Rows lie near named flat spaces through zero. A row that begins with a name and a colon came from that space; any other row is followed by the name of its block's space that it lies nearest.
j263_j891: [-270 -206 -209 -136  163 -456 -102   63  362 -564 -541  -21  245  133
  192 -171  172  409 -145   35  -14 -388]
j263_j891: [ 102 -120  197  181   86  334  176   48 -191  180  110  261 -178  -88
 -260  215  106 -175  175 -233 -119  -33]
j110_j644: [-198  -14    7  -59 -112 -121 -357 -166   -5  -52 -107   51    5  149
   44  370  137   31  410 -401 -186  -46]
j292_j588: [ 175  -18  177   72   47  158  155  112   72  -12   40  148  451 -111
  277  -95   30 -114    6  106  -77 -124]
j110_j644: [ 349  235 -489 -117  602 -302 -601 -453 -350 -323  351 -123 -469 -454
 -147 -195 -687  289   53  100 -246    5]
j144_j675: [-408 -103  323  149 -567  215  614  109 -126  154 -449 -213  -92  582
 -336  169  -43  -85 -282 -333  118  -95]
j263_j891: [ 361   76 -314  -46  121  -78 -300 -109 -487 -287  309 -224 -316 -560
 -140 -368 -398  226  -55  192  -20   40]
j292_j588: [-244   99  -26  -78   30 -368 -197 -169   40 -208 -197   18  275   85
  176  272 -190  256  239 -322 -271  -82]
j292_j588: [ -21  174  -20  -92 -188  -87  -30  -15  115  164  103 -143   64   75
  165   38   23  -23  -79  102  112  153]
j389_j994: [ -88   10  -86 -112    7 -100 -147   57  256 -118  -86   49  173 -127
   -8 -466  -41  -89  -96  515  230   87]
j292_j588: [ 231  302  -48  -66  -23   77   77 -136 -206   31  104 -162 -281 -241
 -288 -149 -361   26 -144  138  -14 -164]
j263_j891: [ 247   54  -91    0  372 -103 -223 -141   39  -41  275  147  157 -179
  327  158  -24   50  161  -63 -268  -22]
j110_j644: [  18 -121   50   55  282  100  335  174  -24 -105 -243  -64  127  144
  -29 -195  -91   10   23   41  -40  -62]
j144_j675: [ -41  -35  101  157 -291   87  245 -142 -247  112  101 -143 -144  188
  -77  210 -166  -63 -273 -249 -117   11]
j144_j675: [ 151 -113   85  158  161  244  199  140  125   69   73  276  -70  -87
  -75 -204   23  -55 -467  245  263 -115]
j110_j644: [  35 -352   18  174  -45  -73  247   89  135 -111   83  240   18 -103
  162  255  509  131 -365 -166 -143 -266]
j144_j675: [-107  103   63 -122   52  -74 -137   52  242   14 -144   97  327   39
  160    8   92  -51  327   58   -7   23]
j110_j644: [-224 -130  -29  102 -224  -31  -60  -10 -255  -37  -15   17 -331  -22
 -335   24 -142  123 -164 -144  166  163]
j292_j588: [ 190 -133 -383  -16  154 -226 -403 -122 -205 -235  323 -339  -46  -19
  407 -257 -185  149 -177  157   34  324]
j144_j675: [-269 -149  178  122 -274  119  358  105   52  119 -256 -104   17  502
  -30   95   58  -64 -292 -159  158   17]
j389_j994: [-285   99  185  -39 -164   60  279  198   51   44 -463  -11  -15  208
 -306   16  -64  124   12 -122  218 -131]
j292_j588: [-197 -300   -4  -70 -145   42  339  268  429 -175 -565 -192   39  469
   19 -273  547  -34 -323  206  255 -354]
j389_j994: [ 137 -184  -58  146 -155    6 -165 -132 -139   69  460  -22   45  -25
  349  130  103 -130 -167  -53  -97  255]
j389_j994: [  67  177  164 -118 -162  173   92 -151  -60 -246 -516 -185   74  176
 -154   62  -72    0  232 -296 -292 -795]
j389_j994: [ -81  -12   58   66 -150   47  115   24  -98  170  120   17 -113  -18
 -146   62  -24  -81  -48  -11   56  222]
j389_j994: [ -96 -155   19   37 -298  -13   95  -79  102  -43  -23  -62   35  118
   28  -32  189 -164 -229   76  -56  -94]
j263_j891: [ -19   49  -74 -102 -109  -79 -113  119  140   93   70 -223  226  160
  363 -157   82  -37  -16  227  236  324]
j389_j994: [ -13 -169  -81  135  255 -122   72  104   60 -117  116  305  -37 -282
  -68 -179  -97  185 -397  211  146   89]
j263_j891: [ 358  275  -92    6  164  291 -272 -104 -414  379  547 -130 -458 -195
 -183  -81 -396 -181  165  119  179  493]
j263_j891: [ 139 -110 -403  -89  647 -309 -479 -149   28 -492  -20  164 -247 -366
  -92 -247 -131  337   41  138 -109 -214]
j110_j644: [ -83  -95  -93   34  284 -156  -88  -74 -136 -249 -158  -13    6   83
    3   47 -235  216  117 -232 -174  -44]
j263_j891: [ 288  228  217   68 -163  297  260 -141 -560  -43  -66 -280   16    0
  -90  205 -414   33  197 -480 -385 -418]
j144_j675: [  59 -155  -58   -2  -53   89   44   45   82 -229 -275 -279   68  380
  231 -261   49   46 -359   72  163 -296]
j292_j588: [  58  -88 -203  -57  216 -124 -394   -1  137 -173  101   19  161  -63
  286 -342  -46   12  -45  333  171  189]
j263_j891: [-179  -39  -97 -141  194 -253 -169  -28  583  -18  -87  189  247   96
  206  -79  303 -126   53  323   11   47]
j263_j891: [-173 -233    9   96   69  -75   96  280  213  214  159  320  -57  -80
    9  153  439   39  -73   49  234  386]
j144_j675: [   5 -161   31  134  -25 -123  -74   76  178  237  522  371  262 -260
  377  239  354 -103  -53   81  -17  446]
j389_j994: [-354  150  206 -117 -273  -15  166  138  277  188 -368   68   97  219
 -188  171  199  -42  189  -77  145  -44]
j292_j588: [ 214   55  -62    5   -9   49  -61  -25 -202    9  209  -83 -127 -195
   16    7  -41   50    1  -23  -33    8]
j144_j675: [ -96  -71   21   26   58 -160 -105  -28  291   10  109  342  215 -138
  156  116  199  -29  -31   77  -59   33]
j144_j675: [ 223  211 -118 -134  184 -201 -489 -240  113 -110  272   88  354 -277
  437   27 -100   -3  274   98 -254  -31]
j110_j644: [ 158   55 -106  -60  -90  -85 -509  -14  -57 -142  126 -141  271   48
  604   28  -20  233   -3 -121  155   22]
j110_j644: [  84   -2 -155  -15  218  -77 -216  -89  123 -117   50   31  -48   15
  123 -180 -136   82 -267  184  129  -45]
j144_j675: [-150  -73  110  108 -300   18  184  143 -219  110   43   39 -118  -86
 -178  195   59  111  -52 -222   88  167]
j292_j588: [  28  -71  120   38  176  113  174  151  349  107  -65  335   71  -18
    3   58  344  -72  -91   96   78 -189]
j389_j994: [  36   -2  116  127  -18   33    8  -74   30   79  193  349   27 -213
  -22  202    5   -9 -147  -85  -73  -85]
j144_j675: [ 231  -74 -168  -77  165  -15 -248   98 -138  -65  184 -175   42 -120
  287  -39  212   42  365  -10  -57  185]
j110_j644: [ 165 -213 -243  -17  145  -57 -229  -11 -425 -551 -183 -312 -112 -102
   13 -274 -166  304  113 -150 -128 -245]
j292_j588: [  56 -142  -26  149 -268  157   89  -81 -465   73  191 -290 -372  130
 -138  107  -98  -45 -147 -253  -29  166]
j389_j994: [ 148  208   16  -86  345   71  -20  -73  -52   95   40  138 -148 -246
 -284  105  -74  -78  487  -47 -251  -77]
j292_j588: [ 292 -107 -143   65  152   42 -216  -72 -341 -274  172  -71  -65 -258
   90 -153 -175  130   -6  -46 -118 -103]
j389_j994: [  54  -74 -259  -71  544 -273  -79   94  350 -114   13  118  -32  -34
  199  -99  158  244 -175  221  104   33]
j110_j644: [-439  -33  251    7 -201   24  123   81  359  231 -274  259  178  321
 -119  197  227 -210  126  -58  115   99]
j292_j588: [  42 -381 -247   -1  394 -141 -345  188  158 -207  114   87  189  -49
  399 -252  340   31  163  232  107  333]
j389_j994: [  96 -106 -235   34  -71 -144 -227   40 -401  -30  434 -301   -8 -195
  237 -197 -186   66   35  125   72  650]
j144_j675: [ -53   21   42   37 -189   20  147 -105 -144   43    2 -127 -113   77
 -142   89 -102  -60  -59 -113 -117  -17]
j110_j644: [ 213 -259 -278  -68  353   23 -217  -31   18 -555 -310 -215  -83   87
   70 -524    7  105 -136  217    8 -459]
j292_j588: [-253  -96  297   78 -530  287  580  143  187  235 -351 -165    5  555
 -158   13  250 -284 -375    0  207 -164]
j144_j675: [  14  130   20  -71  189   32  -58   20  329  124  -26   35  253  200
  235 -194  -84 -151  -65  310  181  105]
j263_j891: [ 183   76   36   97 -102  136  171 -168 -533 -185  -89 -232 -305  -32
 -261  148 -388  223 -113 -443 -247 -428]
j263_j891: [-272   30  318  143 -403  186  505  303  153  800  250  127 -103  311
  -46  515  414 -225 -123 -154  337  626]
j110_j644: [  82  179   62    3 -203  154   36  -51 -415  100   -7 -482   23  344
  157   87 -381   20  120 -301  -12  141]
j389_j994: [ 188   80  -31  131 -156  114  115 -159 -530  186  464 -151 -396 -280
 -292   59 -343  -86  -99  -62 -129  286]
j263_j891: [-141  230  -69 -225  452  -61 -288   46  601  456  182  398  -59 -141
 -211 -149  206 -410  481  611  236  570]
j110_j644: [ 332  -66 -251    7  -46   96 -215  -48 -485 -321   73 -481 -268  -32
   87 -360 -300  216 -264   15  132 -109]
[ -54  175   89  -32  -99 -125  139  -80   37    4  -67   -2  176  -10
   54  192 -113   89    5 -141 -184 -155] : j263_j891
[-175 -169  147   93  -91  218  151  129  154  132 -177   60   27  358
  -53 -101  113 -211 -160   79  254   82] : j389_j994
[ 260  278    8   89  105  205  365 -198 -495  225  300 -158 -535 -266
 -591  -52 -613 -109 -127   39 -179   78] : j292_j588
[  80 -288 -129   25  150  -64  -83  228   61 -158   94  237  -93 -386
  -21  -90  457  137   24  119   80    0] : j144_j675
[  45   52 -150  -18   47   39  -35   24 -105  389  396 -247 -313  118
  -13  -46  -32 -198   30  199  204  692] : j389_j994
[  72  -28 -171 -120 -140  -12  -90  227 -198 -179 -173 -594   81  271
  328 -334  -52  217  -38   64  317  151] : j263_j891
[-291 -473  -26   98  366 -105  -14  221  468 -218 -396  435    9  273
   51   98  532  197 -158 -123  167 -220] : j144_j675
[ 178  -52 -115   76  -45   55   86   10 -198  -81  145 -169 -216  -94
  -38 -246 -182  101 -464  161  164   -7] : j110_j644
[   8  123   10  -92    1   77 -179   91  161  262  132  -98  209  186
  283 -130   23 -218  170  247  252  423] : j263_j891
[ 187   57  -52   57   69   28   50  -99 -173   57  205    1 -301 -138
 -101  192  -48  106 -134 -163 -104 -102] : j292_j588
[ -71 -280   24   61  206   -8  -38  152  372  -48  -92  264  247  178
  309   29  410  -27  -63   39   87  -37] : j144_j675
[  88 -178 -241  -34  216  -94 -492   17   79 -224  219  170   66 -371
   95 -507   -2  -65   -5  512  198  258] : j263_j891
[  20  181  203   42  -70  100 -160 -108  205  414  328  407   89  -73
  120  459  182 -205  154 -142  -36  114] : j389_j994
[  66  -78   88   73 -196  180  243   78  -52   96   18 -120  -28  127
   23  -11  127 -111 -189   -2   57  -41] : j292_j588
[ -81   82  110   89  -35   83  155   13 -168  461  358   52 -108  -20
 -151  231  -93 -246  240  -53  -39  618] : j292_j588
[-197 -151  176  111  -49  -23  323  117  -14   97  -63  226   45  -41
 -159  363  263   -1  215 -307 -227   30] : j110_j644
[-29 109  53 -26 -63 -38 -94 -10  91 149  98 100  72 -12 111 206  82   5
  88 -84  19  81] : j389_j994
[ 296  -43  -61   15  197  136  -70 -227 -302 -388 -205 -245  -65  119
   48  -14 -218   99   92 -319 -377 -601] : j263_j891
[-182 -335   43   82 -111 -127  -13  172  183    1   45  203  253   45
  307  261  563    9  107 -163  -47  163] : j144_j675
[ -91   77  -40  -94  -28  -74  -60  -10  -77  -40 -141 -155  -49   71
  -82   31  -59   66  233 -104  -37   29] : j144_j675
[  15    4   34   29  -20   42  144  221 -125  173  116   -2  -71 -113
  -43   87  102   83   91  -57  127  262] : j263_j891
[   4   39  246  105 -261  162  311  114 -153  217  152  166   89 -273
 -181  137   57 -144  105  -54  -87   91] : j263_j891
[-106   90   60   -3 -256  -99   94  -61  141  153  134   55   97  -56
   22   65   28 -106 -170  130    2  111] : j263_j891
[ -18    8  129  137  148   -2    4  -73   38  160  225  284  240  -15
  182  221 -135  -88   33 -103 -136  198] : j292_j588
[  95   43   51   24    5   77  -73 -258    8  -73  -80 -204  232  443
  372  107 -192 -107  -62 -205 -221 -251] : j144_j675

Rows lie near named flat spaces through zero. A row that begins with a name and a colon came from that space; any other row is followed by the name of its block's space that it lies nearest.
j563_j725: [-204 -169   54 -340   20  -88 -290  106   86 -150  252 -197 -159 -252
   71  170  -34 -194  120   56  -16   34]
j904_j461: [ 348  140   73  484 -154  352  117 -148 -379  289    0  195  320  303
 -268  -60  -29 -167   27  194  359 -211]
j933_j325: [ -13  147  279  -51   70 -110   20  -34 -159  251   94   69   46  132
  -66  149  137 -104  158  168  291 -162]
j563_j725: [ 430  188  352  206  189 -311  457 -172  217  118   46  152 -126  291
  336 -228   39  114  -42  190 -103  175]
j514_j337: [ -50   99   51  249  246 -303    5 -127   24  181  -85 -253 -260  352
   59   -8   27  101  320  221  -88   47]
j312_j872: [ 240  -61  -19   54  -66  241  304  -52 -202  301  101  183   59  162
   87  233  105 -623  138  262  740 -172]
j904_j461: [   9   25  335  155 -284   28    9  151 -339  -67 -179   45  211  -12
 -224 -206    2  252 -175   -9 -143  -99]
j11_j247: [-309  191 -141  -55  165   23   14 -110  216 -302  -40 -287 -321 -211
  -49 -132  235  517  -17  -90 -469  249]
j933_j325: [ 222   34 -375  218  -87  186  266 -202   39 -246 -202    8   22  308
  -83 -152   41   82 -266 -231 -157  137]
j563_j725: [-109   18  122 -550  176 -102 -212  162  190  -42  188  233   61 -424
   93  143   -3  -92 -132  -63   38   62]
j904_j461: [ 167  144 -115  672 -203  254  394 -227  -31  244  -53  -14  196  169
    0 -209  -11  379  193  -14 -110  -98]
j904_j461: [  81   85  104  183   61 -231   43 -122  114   48  -99 -144  -84   -9
  215 -226    5  258  148   75 -308  159]
j933_j325: [ 385  129  366   70  -20 -169 -249   38 -176  393 -109  -98  137  243
   42  115  -54 -345  123  432  379  -61]
j904_j461: [ -85   -6  214  233 -118 -250 -229   -3 -151   77 -182 -300  -21   51
    0 -178  -54  255  217   77 -270  -36]
j933_j325: [-337 -118  -70 -546  156 -372  321  142  427 -425   31   12 -231 -455
  412  -45  147  314  -75 -263 -540  389]
j563_j725: [ 132 -107  176 -428 -192  -46 -306  331  -42   69  -14 -197   85   31
   -5  435  -49 -510  -98  223  450  -71]
j312_j872: [ -61  -53  -26  129  -84  293   44   75 -171  134  176  196  129  154
 -284  174  -86 -141  -37  -35  344 -326]
j933_j325: [-149  -26 -197  353  -76  167  181 -324    6 -425   69 -222 -376  315
 -218 -281  112  350 -133 -307 -358  -44]
j933_j325: [-135  319  616  144  182 -242 -197  148 -201  818   58  -25   73  157
 -106  302   49   58  480  500  512 -414]
j312_j872: [ 331    2  280 -300  -41 -370  146  292  393  -48 -215 -176 -144   38
  430   73  -33  -23 -276  169  -60  279]
j312_j872: [  87  116  344 -157  246  -90  -60  -67  121  301  338   81 -189  -94
  196  145   79 -281  189  316  402  -92]
j514_j337: [-134 -135 -224 -259 -145  138 -155  171  201 -283   49 -251 -110  -29
  -96  232  -51  -32 -210 -171  -41    8]
j904_j461: [-130 -178 -396 -485  136   39  284  -31  327 -352  221  353  -23 -264
  196   92   44 -138 -222 -425  -81  159]
j933_j325: [   5  102  382  273  -46  -85  -32 -156 -302   92  -42   23  -59  108
 -112 -284   98  159   60   70  -13 -170]
j514_j337: [-377 -166 -198   42 -238   48 -334  186  -60 -287 -293 -446 -207  117
 -305   15  -67  286 -165 -266 -250 -133]
j514_j337: [  43   58  101  190   79 -211   38 -242  154  223   50 -239 -262   93
  298  -74   77   45  337  130   19  -24]
j11_j247: [-332 -312   -4  364 -223   36 -145  -61 -516  397   70  108  135  205
 -189   62 -145 -247  458 -130  428 -647]
j933_j325: [-104 -228   -7 -352  -28  -15 -247   98  -91  -74  235   16   17 -106
  -17  251  -61 -468   67   12  253  -87]
j563_j725: [-489  -56 -122  181  411 -159  -85 -302 -438  305   18   37 -295   76
  -62  -14  206 -262  691  183  292 -185]
j312_j872: [ 128  -71  -47 -133  153  -31  347    4  305  -97   94  246 -174  -96
  309  -70   -3  -77 -185  -65   15  144]
j514_j337: [ 378   78  -13  299 -269  296  538 -156  169  -44  176   28   48  305
   45  -20   43   75 -202  -73   92  -64]
j514_j337: [ -69 -183 -254 -200 -329  526  -48  233   62 -392  202   -5  102 -123
 -316  216 -106  -84 -439 -269   71 -110]
j563_j725: [-315  -80 -280 -492  247 -226 -291  206  139   71 -177  -67  -77 -139
   76  352    9 -210  102  -44  142   66]
j933_j325: [-280  -45 -395  311  166 -115  581 -387  -21 -117  -91  300  -29  -25
  169 -407  151  420  244 -419 -465  105]
j312_j872: [ 165  192  251 -157 -141   26 -136  -75   12 -120  140 -217   87 -146
  -20   12  149   57  -34  136 -106  139]
j312_j872: [-137 -170 -207  -37   14  476  337 -192 -172 -208  535  440  -32  -15
 -223   81   95 -361  -71 -209  359 -237]
j933_j325: [-181  -67 -112 -490  147   16  -22  404  170 -183  -50   53  -56 -234
  -25  287  -12 -105 -242   41   40  185]
j11_j247: [ 234   -4 -159  234 -144  178 -266 -219  -79  -17  -19 -159  106   58
  -63 -128  -93 -111   38    2  -38   16]
j563_j725: [ -61   34  -10 -439   70  172 -351   84  -33 -113  207  -72   -2 -237
 -158  290   88 -351  -51  149  248   57]
j514_j337: [  54  -29  -79   87 -186  299  -28 -119  -44   62  208   95  152  -56
  -89   37  -29 -100   -2 -131  200 -219]
j563_j725: [-189  -56  286 -371  237 -551 -212  348   -9  384 -180 -383 -284   83
  276  467   74 -410  447  562  407   44]
j563_j725: [ 246  -67   95  301 -306 -166   -5   99  129  309 -347 -166  175  -70
  370 -184 -202  205  101   18 -118  -26]
j11_j247: [ 561  136  230   91 -260   76  127  221   57   -3 -241  154  429  -44
   58 -169 -164  152 -430   95 -160  206]
j514_j337: [-191  -13   36  287  -22  -13 -297  106 -209   55 -276 -200  -61   22
 -209 -164 -106  253   70   69 -183  -73]
j933_j325: [ 187  168   11  260   43   43  353 -288   -2   85   85    7  -94  405
  -12  -17  165    6   57   46  137  -53]
j11_j247: [  90  143  -18  -28   69   14  296   -4  122  -94 -101   45  -22  -71
  100  -81  140  176 -119   42 -144  233]
j514_j337: [  12  109 -160  104  129  -54  205   74  222   -3 -293 -135 -188  152
   76  -15   41  250 -104   35 -137  173]
j312_j872: [ -20  109  -84   12   96   64  295  110  419 -240   51   15 -170  102
  -40  -14  -38  455 -361 -184 -330  122]
j933_j325: [  91   28  191  272  -38 -286  -28 -157 -104  -35 -293  -57  -11 -102
  195 -512   -1  338   72  -18 -463  167]
j904_j461: [-127  -48  185   35 -390   18 -149  311   25 -108 -161 -322  108 -212
  -65  -43  -99  430 -113  -61 -324  -36]
j904_j461: [-145   16  103 -237   58  132  -71  172  -54   56  158  126   -8  -82
 -169  244   41 -160  -81   61  317 -159]
j933_j325: [ 212  284  -85  544  -43  209  296 -281  131  159  -96   65  147  -39
   65 -363   34  547   37  -63 -300   69]
j904_j461: [-107  -42   47 -612  123 -385   14  255  382 -388 -204 -163 -206 -517
  422  -61  117  179 -190  -14 -479  538]
j11_j247: [-306   32  190 -408  325 -474 -516  171  188   83  -39 -251 -226 -313
  177  113  -18   70  237  175 -187  153]
j563_j725: [ 222 -179 -235  -32 -266  220   34    7   11 -293  -52 -146   -8  122
  -14   34  -44 -271 -253  -90   58   81]
j312_j872: [ 238  -50  -39  199 -158   91  137   74  130   11 -157   16   23  111
   90 -110 -140   75 -229  -64  -17  -11]
j514_j337: [ 115  -28  118  134  -32   -7  104 -113  -77   31  237   67   38  232
  -45   19  -45 -124   76   36   82 -111]
j563_j725: [ 106  158  366 -219   36 -207 -123  222  208  309  114   39  194 -144
  143  214  -86   68   46  181   90  -34]
j11_j247: [-435 -427 -355 -768   -6 -297 -285  134   84  -93 -131 -312 -351 -224
  353  453  160 -671  235 -145  422  -28]
j312_j872: [-127  -60  166  -36 -148  215 -110   -1 -391  -64  117  238  161 -190
 -263  -91   57 -102  -73  -78  159 -219]
j11_j247: [  22   -2  257   70    4 -404  -79  530 -435  585 -798  136  383   75
   48   73 -133  -84  151  383  260  -26]
j563_j725: [-219   78  267  319 -106 -189  -98  113 -101  136 -164 -197    2  166
 -176 -118  -80  539   99  -31 -290 -198]
j514_j337: [ 298  130  234  314   22    0  237 -144 -190  260   -7  366  254   60
   58 -251  -20   17   49  117   75  -43]
j11_j247: [ -48   53  163 -234  192 -329 -194  156  -57  119 -203 -112   13 -264
  196   26   52  -79  232  335  -80  278]
j312_j872: [  -6  158 -286   97  384 -113  226 -336  502  -77  149  -79 -308  -59
  314 -157   77  310  174  -58 -407  324]
j904_j461: [-354   37  194  130  258 -183 -129  -59 -147  243  157 -114 -208  -87
   -6    4   63   77  511  266    4  -95]
j11_j247: [-136 -261  565 -591 -293 -308 -354  643   68   45  129   82  285 -478
  144  246 -278  -65 -155  -21   29 -173]
j563_j725: [ -54   95  444 -320  245 -217   60  182   51  414  189  357  116 -539
  344   87   62 -117  257  317  264   10]
j904_j461: [ -84   32   41 -346  146 -514  -82   66  258   -6 -281 -309 -137 -367
  503  -40  131  129  250  143 -346  428]
j11_j247: [  97  122   70  -76 -148   73  624   26  245 -197   34   94   33 -145
  194  -79  207  348 -227 -122 -209  184]
j312_j872: [  23   85  499 -125 -179 -114 -400  252  160   26  296 -307   14  155
 -210  259 -180  176 -133   87  -42 -227]
j514_j337: [-306    7 -363  -38  111  196  -18   30  -64  -10  -82   83    6   28
 -262  156   49   40  -14 -175   97 -102]
j312_j872: [ -10  319  258 -244  274  -28  -14  -40  -24  216   91  218  102 -407
   73   12  238   29  131  264  121  137]
j933_j325: [ 333 -126   32 -297 -152 -194 -100  265  184 -248 -415   95  243 -538
  417 -324 -167   51 -373  -58 -432  478]
j11_j247: [ -59  -36  148   -5   37  -41  -57  132   12   78   91  169   20   77
 -101   44 -137   42 -107  -68   67 -191]
j514_j337: [ 154  -78  -14 -116 -157  -45 -440  125  125  113 -104  -23  241 -178
   90   20 -257  -64 -105 -112  -12  -54]
j904_j461: [  76 -118   17  353 -104  366   46   39   96  172  353  -23 -174  307
 -153  166 -223 -155  -39   64  394 -399]
j904_j461: [  13   -2 -305   94  -63  203  168 -107    1 -229  -89  113    2  291
 -235  -41   23   94 -319 -343  -44  -68]
j904_j461: [ 441  165   24  -95 -276  233   29  144  159  157  -78   12  452 -262
  143  120  -42  -39 -159  138  115  150]
j11_j247: [ -50  113 -246  248  -71  394   16  -81   36  -60   43  -54   22   76
 -290   -1   -3  242 -120 -132  -47  -97]
j514_j337: [  14  -55  -69  164 -108  -91  262  -33  221   14  -64 -137 -154  231
  165  -14  -18  187  -12 -153  -75  -72]
j11_j247: [ 170 -207 -314 -315 -314  517  164  149  -77 -360 -104  272  270 -629
  102  -93   58 -324 -396 -139  112  240]
j312_j872: [-272   31 -157 -215  238   24   93 -215   47 -427  180   46 -267 -199
  -57 -143  237  128  -48 -173 -304  217]
j563_j725: [ 174   14  312 -551   26  352   92  167 -268  121  363  599  292 -562
   22  233  182 -719 -133  307  758  -42]
[-211   78 -286    5  419 -251 -129  -47   68   42 -357  -54 -309  342
  -93   24   34   81   -8  -72  -46   57] : j514_j337
[ 206   45    0 -508  213 -218  -19   46  566 -389  146  -24 -202 -142
  280   29  -20   12 -382  -90 -320  413] : j563_j725
[-269  -49 -119   74  172 -311  455   26  -66   99 -333  214   -7  -88
  251 -180  119  258  229  -92 -215  129] : j312_j872
[  97  -13   43  -48  414 -423 -109  -97 -176  367 -313  213  -22 -175
  404 -177   29 -381  389  344  159  234] : j11_j247
[-495  -55  230    2 -158 -281 -386  186  272   81   82 -559 -307   57
  -50  171 -111  533  173 -182 -245 -354] : j933_j325
[ -69   84 -386   36   73  -75  123 -111  183 -194 -343 -263 -157   84
   77  -83  137  281  -26 -137 -347  290] : j904_j461
[-432 -390   59 -220 -288   13   18  337  -92 -681   35 -118 -236 -101
 -230  -93  -67  214 -397 -363 -400  -52] : j563_j725
[ 304  378 -184  550  322  247  497 -378  152  301   23  340   40  219
   27 -228   80  268   50   85   20   78] : j11_j247
[  46 -130    2  -85 -187  151 -662  213 -216  -75 -143  -90  150   24
 -350   65 -253 -223 -279  -47  122 -168] : j312_j872
[ -21 -140   -9  -82 -244   78 -168   -9  119  -47  205  -66   89 -181
   67   35 -113   -8   -2 -207  -25 -150] : j933_j325
[ 213  329   91  744   28  106  360    0  -37  743 -315   81   67  732
 -173   92  -51  288   68  180  459 -428] : j933_j325
[  -9  -78  -27 -136   11   74 -161  -55  140  -22  287 -108 -124  -96
   72  139  -31 -219   85   35  137  -47] : j514_j337
[ 223  228  -56   63  -67  189  -23   88  171  -20 -236 -208  -43  217
 -151   85   37  164 -341   59   45   66] : j904_j461
[ 143  -67   -5  228  -53  120  284 -104 -451  271  -61  195   77  424
 -106  122  107 -520  165  192  627 -243] : j563_j725
[-356 -229  -85 -818  292 -136  -21  256   -5 -477  117  226 -159 -568
  109  128  149 -357 -131   -9  -70  365] : j904_j461
[  49  -19  -71 -379  288 -175  -10  293   70   41 -129    6  -50   37
   94  337   -7 -400   -9  331  223  270] : j933_j325
[  42 -116  175 -450   91 -288 -340   51  140 -208   93  -55 -130 -259
  218  -24  -43 -222  -91   13 -117  185] : j312_j872
[  40  -54 -250 -313  477 -196  -95 -123  538 -118  238   31 -370 -108
  355   64  -84 -213    7  -11  -93  287] : j312_j872
[ -76  -97  239  328 -268  -25  -79  -50 -187  143  148 -222  -33  292
 -133   15  -84   58  211    2   84 -372] : j312_j872
[ -92  283    8  297    3  -66   51 -352   80   87  102 -347 -125  354
 -129    8  189  419  259  -63 -186 -109] : j933_j325
[ 226  -26  257  364  -71 -153  244 -308   86  123  193  -87 -252  310
  261 -210    9    7  160   35   41 -153] : j514_j337
[-258 -129  -88  -47 -197   67 -100   70 -204 -193   76 -132   77  157
 -320  162  -12   11    2 -181  -48 -170] : j514_j337
[  70 -288   85 -441   23 -543 -137  247  417 -161 -253 -409 -486  -27
  581   79  -70 -262  -95   80  -54  257] : j904_j461
[-215 -115  -86   91  -73  -93  -18 -173  146 -314   88 -237 -242 -103
   87 -251    8  345   58 -267 -492   61] : j933_j325
[ 222  181  -28   41  230   52 -341 -107   80  341   43   28  112 -129
   73   49  -87 -191  185  275  187   70] : j514_j337
